Below are the code and all the weights of a small trained network. Each question names an input and a target symbol and asks about switching units off, where a switched-off unit gives its printed mean instead of its output.

import numpy as np


def w(rows, s, z=0):
    codes = np.array(rows[::2]) - 128.0
    scale = np.full(codes.shape[1], s)
    scale[-1] = z or s
    return codes * scale


def norm(h):
    return h / np.sqrt((h * h).mean(-1, keepdims=True) + 1e-5)


def f(y):
    return np.maximum(y, 0)


def softmax(a):
    e = np.exp(a - a.max(-1, keepdims=True))
    return e / e.sum(-1, keepdims=True)


def log_softmax(a):
    a = a - a.max(-1, keepdims=True)
    return a - np.log(np.exp(a).sum(-1, keepdims=True))


def net(x, mask):
    ids = ['ΛΞΨβγζηθπτφ'.index(c) for c in x.split()]
    T = len(ids)
    res = E[ids] + P[:T]
    u = 0
    for l in range(2):
        q, k, v = (norm(res) @ M[l].T for M in (Q, K, V))
        z = softmax(np.where(np.tri(T) > 0, q @ k.T / 3**0.5, -1e9)) @ v
        res = res + np.where(mask[u], z, O[l][:, -1]) @ O[l][:, :-1]
        u += 1
        y = f(norm(res) @ A[l][:, :-1].T + A[l][:, -1])
        res = res + np.where(mask[u : u + 12], y, B[l][:, -1]) @ B[l][:, :-1]
        u += 12
    return log_softmax(norm(res)[-1] @ U[:, :-1].T + U[:, -1])


Q, K, V, O, A, B = {}, {}, {}, {}, {}, {}
E = w([
[154,174,165,106,193,117,98,156,152,157,79],'Λ',
[190,164,122,50,100,126,112,94,131,160,85],'Ξ',
[76,171,161,57,124,151,206,92,109,64,94],'Ψ',
[135,98,163,109,160,117,100,112,90,163,147],'β',
[76,159,182,135,134,122,148,194,132,86,122],'γ',
[156,193,148,111,99,115,136,153,171,86,105],'ζ',
[115,147,157,96,143,117,117,187,171,118,235],'η',
[143,127,125,80,101,78,197,155,113,148,143],'θ',
[146,106,107,64,118,145,131,64,124,117,204],'π',
[81,143,81,107,166,174,126,119,174,158,144],'τ',
[110,88,83,253,141,86,152,84,135,121,54],'φ',
],0.0073)
P = w([
[168,132,108,110,196,127,118,109,98,101,177],'0',
[125,44,133,21,127,109,121,183,168,94,68],'1',
[94,102,187,108,133,94,130,92,197,156,125],'2',
[39,111,95,58,130,14,97,115,152,120,94],'3',
[220,99,131,123,140,253,197,178,107,115,117],'4',
[139,246,102,201,133,131,168,82,46,168,162],'5',
[148,177,13,77,185,130,125,203,9,76,124],'6',
[128,94,235,147,92,155,185,77,230,184,115],'7',
[47,158,131,88,127,19,99,89,130,158,117],'8',
[127,67,132,50,153,127,112,158,151,102,89],'9',
[126,218,128,180,132,135,158,80,95,193,154],'10',
],0.0048)
Q[0] = w([
[123,207,193,2,197,159,147,122,126,158,138],'L0H1',
[114,198,176,52,179,156,147,118,130,150,128],'L0H1',
[131,152,107,134,110,162,139,149,103,118,137],'L0H1',
],0.0067)
K[0] = w([
[155,34,81,254,104,135,133,109,150,72,90],'L0H1',
[149,56,77,242,110,127,127,101,140,96,75],'L0H1',
[125,120,157,123,112,98,124,116,165,130,111],'L0H1',
],0.0073)
V[0] = w([
[50,153,101,109,114,93,174,100,101,141,123],'L0H1',
[138,175,203,6,173,189,99,181,156,113,204],'L0H1',
[184,147,113,89,96,141,123,12,125,140,151],'L0H1',
],0.0024)
O[0] = w([
[127,109,96,139,108,120,130,138,72,72,153,119],'L0H1',
[72,202,173,4,69,222,50,208,83,193,135,253],'L0H1',
[109,109,185,81,127,178,99,95,139,80,114,119],'L0H1',
],0.0029,0.00027)
A[0] = w([
[31,138,164,99,103,172,128,147,79,134,125,52],'L0N1',
[68,132,192,134,79,154,49,237,106,158,218,12],'L0N2',
[64,107,176,168,89,127,124,169,90,103,140,84],'L0N3',
[188,193,129,76,2,162,27,154,147,115,166,67],'L0N4',
[73,100,111,99,102,219,68,117,96,190,204,97],'L0N5',
[74,135,147,85,34,213,77,93,81,60,172,41],'L0N6',
[158,141,205,89,135,170,40,163,52,200,93,80],'L0N7',
[109,217,173,152,81,171,52,209,149,92,85,32],'L0N8',
[108,127,159,56,46,136,149,246,87,189,163,3],'L0N9',
[123,131,132,123,157,132,155,69,101,75,84,80],'L0N10',
[120,134,158,70,71,133,128,150,62,201,198,54],'L0N11',
[68,205,99,103,111,205,57,191,183,186,155,54],'L0N12',
],0.006,0.0043)
B[0] = w([
[43,133,153,133,109,162,155,146,103,113,123,167],'L0N1',
[70,135,157,206,58,131,129,239,110,163,196,167],'L0N2',
[143,129,113,167,155,99,154,127,157,144,96,137],'L0N3',
[211,154,99,87,8,146,85,110,145,82,159,173],'L0N4',
[119,47,78,111,186,158,103,86,140,155,171,206],'L0N5',
[123,129,143,74,177,140,154,69,123,1,156,150],'L0N6',
[134,117,173,125,130,151,46,155,78,189,63,253],'L0N7',
[144,132,174,231,178,84,111,127,162,17,97,169],'L0N8',
[171,76,81,99,134,73,228,184,112,120,112,192],'L0N9',
[124,126,126,129,98,120,113,179,132,154,172,153],'L0N10',
[159,99,125,133,154,65,185,58,105,167,155,204],'L0N11',
[101,179,78,158,140,169,152,154,206,147,123,206],'L0N12',
],0.007,0.0049)
Q[1] = w([
[177,90,61,78,172,194,137,229,62,61,111],'L1H1',
[72,208,61,101,146,53,59,124,58,112,154],'L1H1',
[186,255,140,202,137,190,182,106,50,170,186],'L1H1',
],0.01)
K[1] = w([
[67,99,72,61,124,48,79,175,136,94,103],'L1H1',
[69,212,134,156,116,44,107,53,137,167,167],'L1H1',
[106,57,234,107,83,120,154,107,255,163,114],'L1H1',
],0.0096)
V[1] = w([
[255,119,133,96,122,145,72,97,88,158,120],'L1H1',
[73,147,89,36,106,140,199,88,113,96,171],'L1H1',
[166,168,191,87,87,86,172,201,131,41,72],'L1H1',
],0.0059)
O[1] = w([
[157,217,18,153,156,135,132,189,4,122,162,254],'L1H1',
[118,162,156,187,77,111,172,121,178,241,136,5],'L1H1',
[31,185,121,124,132,1,75,54,114,142,142,72],'L1H1',
],0.0056,0.0017)
A[1] = w([
[207,129,99,117,141,201,145,174,87,129,133,44],'L1N1',
[82,182,118,149,108,57,111,111,141,196,176,25],'L1N2',
[110,100,139,134,96,62,189,111,169,157,155,120],'L1N3',
[135,121,99,177,153,114,102,121,143,141,15,105],'L1N4',
[150,158,111,168,68,138,136,186,133,206,167,14],'L1N5',
[164,138,92,44,58,165,93,66,111,165,167,105],'L1N6',
[111,204,129,76,109,167,64,181,73,169,143,143],'L1N7',
[46,43,156,109,108,195,72,132,2,227,150,17],'L1N8',
[128,141,106,96,156,127,95,107,80,43,115,2],'L1N9',
[131,109,187,94,107,199,184,162,129,189,133,119],'L1N10',
[150,166,129,157,70,143,102,157,174,98,95,86],'L1N11',
[74,169,179,139,137,178,37,181,116,181,24,34],'L1N12',
],0.0079,0.0076)
B[1] = w([
[65,136,174,161,130,95,124,132,151,131,114,209],'L1N1',
[103,87,134,91,66,174,152,143,128,97,111,160],'L1N2',
[162,155,118,147,159,152,97,142,91,144,130,208],'L1N3',
[144,136,131,107,120,183,127,136,89,136,161,190],'L1N4',
[145,91,206,82,87,111,87,132,152,97,226,139],'L1N5',
[136,95,167,147,126,145,164,176,153,89,77,185],'L1N6',
[131,102,169,107,110,106,161,78,168,180,135,255],'L1N7',
[98,61,132,194,141,83,10,65,107,114,144,242],'L1N8',
[140,170,131,165,64,129,81,130,204,137,110,152],'L1N9',
[59,150,77,101,137,109,111,102,133,129,138,211],'L1N10',
[105,152,77,143,141,112,93,114,131,124,131,158],'L1N11',
[183,183,161,110,206,155,136,137,123,115,125,204],'L1N12',
],0.012,0.005)
U = w([
[186,204,176,108,197,171,85,151,119,181,120,4],'Λ',
[149,108,179,133,35,120,152,120,181,208,53,180],'Ξ',
[34,172,150,29,96,119,142,72,60,76,117,55],'Ψ',
[109,69,168,148,159,72,64,59,114,152,129,169],'β',
[60,140,174,197,149,113,166,218,121,102,96,111],'γ',
[167,187,69,150,86,93,67,131,163,73,110,207],'ζ',
[138,125,166,103,93,113,116,177,159,136,254,40],'η',
[169,140,63,117,146,49,202,128,83,176,133,233],'θ',
[184,48,114,89,149,160,162,106,129,27,147,105],'π',
[89,125,45,124,159,177,150,114,213,192,125,109],'τ',
[119,130,107,145,58,230,115,154,44,138,120,183],'φ',
],0.0083,0.0015)

Each question gives the input, a string of symbols that net reads in full, and the target symbol t.
The units are the heads (3 rows each of Q, K, V and O) and the neurons (one row each of A and B). Each row of codes is followed by its name. A weight is (code - 128) times the scale printed after its matrix; where a second scale follows, it is the last column's (O, A, B and U).
mask holds one flag per unit, layer by layer, with each layer's heads first. A switched-off unit (its flag False) gives its mean, the last column of its rows in O or B, instead of its output. The means were averaged over made-up inputs and are rounded, as every weight is.
A unit's drop is (log p(t) with every unit on - log p(t) with that unit switched off) / (log p(t) with every unit on - log p(t) with every unit switched off).
The circuit of an input: a set's keep is (log p(t) with only the set's units on - log p(t) with every unit switched off) / (log p(t) with every unit on - log p(t) with every unit switched off). Starting from the 12 units with the biggest drops (on a tie, the unit counted first), units are removed one at a time, each time the one whose removal leaves the highest keep (on an exact tie, the one counted first), for as long as the keep stays at least 0.8.
circuit, biggest first: the units of the circuit, biggest drop first
unit that matters most: the unit with the biggest drop
k most important neurons: the k neurons with the biggest drops, biggest first
top k neurons in layer l: the k neurons of layer l with the biggest drops, biggest first
input τ β τ τ γ ζ, target ζ: circuit, biggest first : L1N11; L0N4
input Ξ θ θ π φ β β Λ β Λ τ, target ζ: circuit, biggest first : L0H1; L1H1; L0N5; L1N9
input τ η β ζ φ τ η Ξ τ η, target Λ: 2 most important neurons : L1N3; L0N7
input Ψ θ Λ τ Λ β Λ τ Λ φ β, target τ: circuit, biggest first : L0H1; L1H1; L1N10; L1N8
input Ψ Λ β θ ζ γ τ Ξ τ φ τ, target θ: circuit, biggest first : L0H1; L1H1; L1N8
input φ Λ ζ τ ζ ζ, target Ψ: 4 most important neurons : L1N2; L0N5; L0N7; L1N8
input θ φ Λ Ξ θ τ Λ Ξ, target φ: 3 most important neurons : L1N2; L1N3; L0N7
input τ Λ Ψ π β θ η τ β Λ, target Λ: unit that matters most : L1N12
input φ Ξ γ τ β Ξ τ Ξ Λ ζ, target τ: circuit, biggest first : L0H1; L1H1; L0N8; L1N10
input Λ φ Λ Λ β, target π: circuit, biggest first : L1H1; L0H1; L1N8
input Λ β θ Λ φ γ ζ ζ τ Λ η, target Ψ: circuit, biggest first : L1H1; L1N2
input Λ β φ θ φ Λ Λ φ Λ τ Λ, target π: circuit, biggest first : L1H1; L0H1; L0N7; L1N1
input τ β β β β φ θ θ β τ τ, target φ: top 2 neurons in layer 1 : L1N2; L1N3
input π τ β β Λ π Ξ γ τ φ, target θ: circuit, biggest first : L1H1; L1N8
input π τ ζ γ φ π γ β β, target η: most important neuron : L1N5
input β φ ζ β φ τ φ γ Ξ, target τ: circuit, biggest first : L1H1; L1N10
input Λ ζ β φ β β β τ Λ, target γ: 2 most important neurons : L1N1; L0N8
input η φ β γ, target Λ: top 2 neurons in layer 1 : L1N3; L1N8
input η θ Λ β β φ β γ γ β, target γ: circuit, biggest first : L0H1; L1H1; L1N1; L1N8
input Λ β φ θ Ξ η, target π: circuit, biggest first : L0H1; L0N7; L1H1; L1N1
input Λ β β η, target η: top 2 neurons in layer 0 : L0N2; L0N4
input Λ τ Λ τ Ξ Λ θ π, target π: unit that matters most : L1N6
input γ Λ Ψ Λ φ ζ θ ζ β Λ, target φ: 2 most important neurons : L0N7; L1N2
input τ Λ η φ, target τ: 2 most important neurons : L0N7; L1N10
input φ π β β φ φ, target γ: circuit, biggest first : L1H1; L1N1
input β τ Λ β φ Λ η Λ Λ β π, target ζ: 3 most important neurons : L1N9; L0N5; L0N11
input β β η τ, target τ: unit that matters most : L0N12
input φ Λ τ τ Ψ, target ζ: circuit, biggest first : L1H1; L1N9
input τ τ β Ξ β τ β θ γ φ θ, target φ: top 4 neurons in layer 1 : L1N2; L1N3; L1N7; L1N12
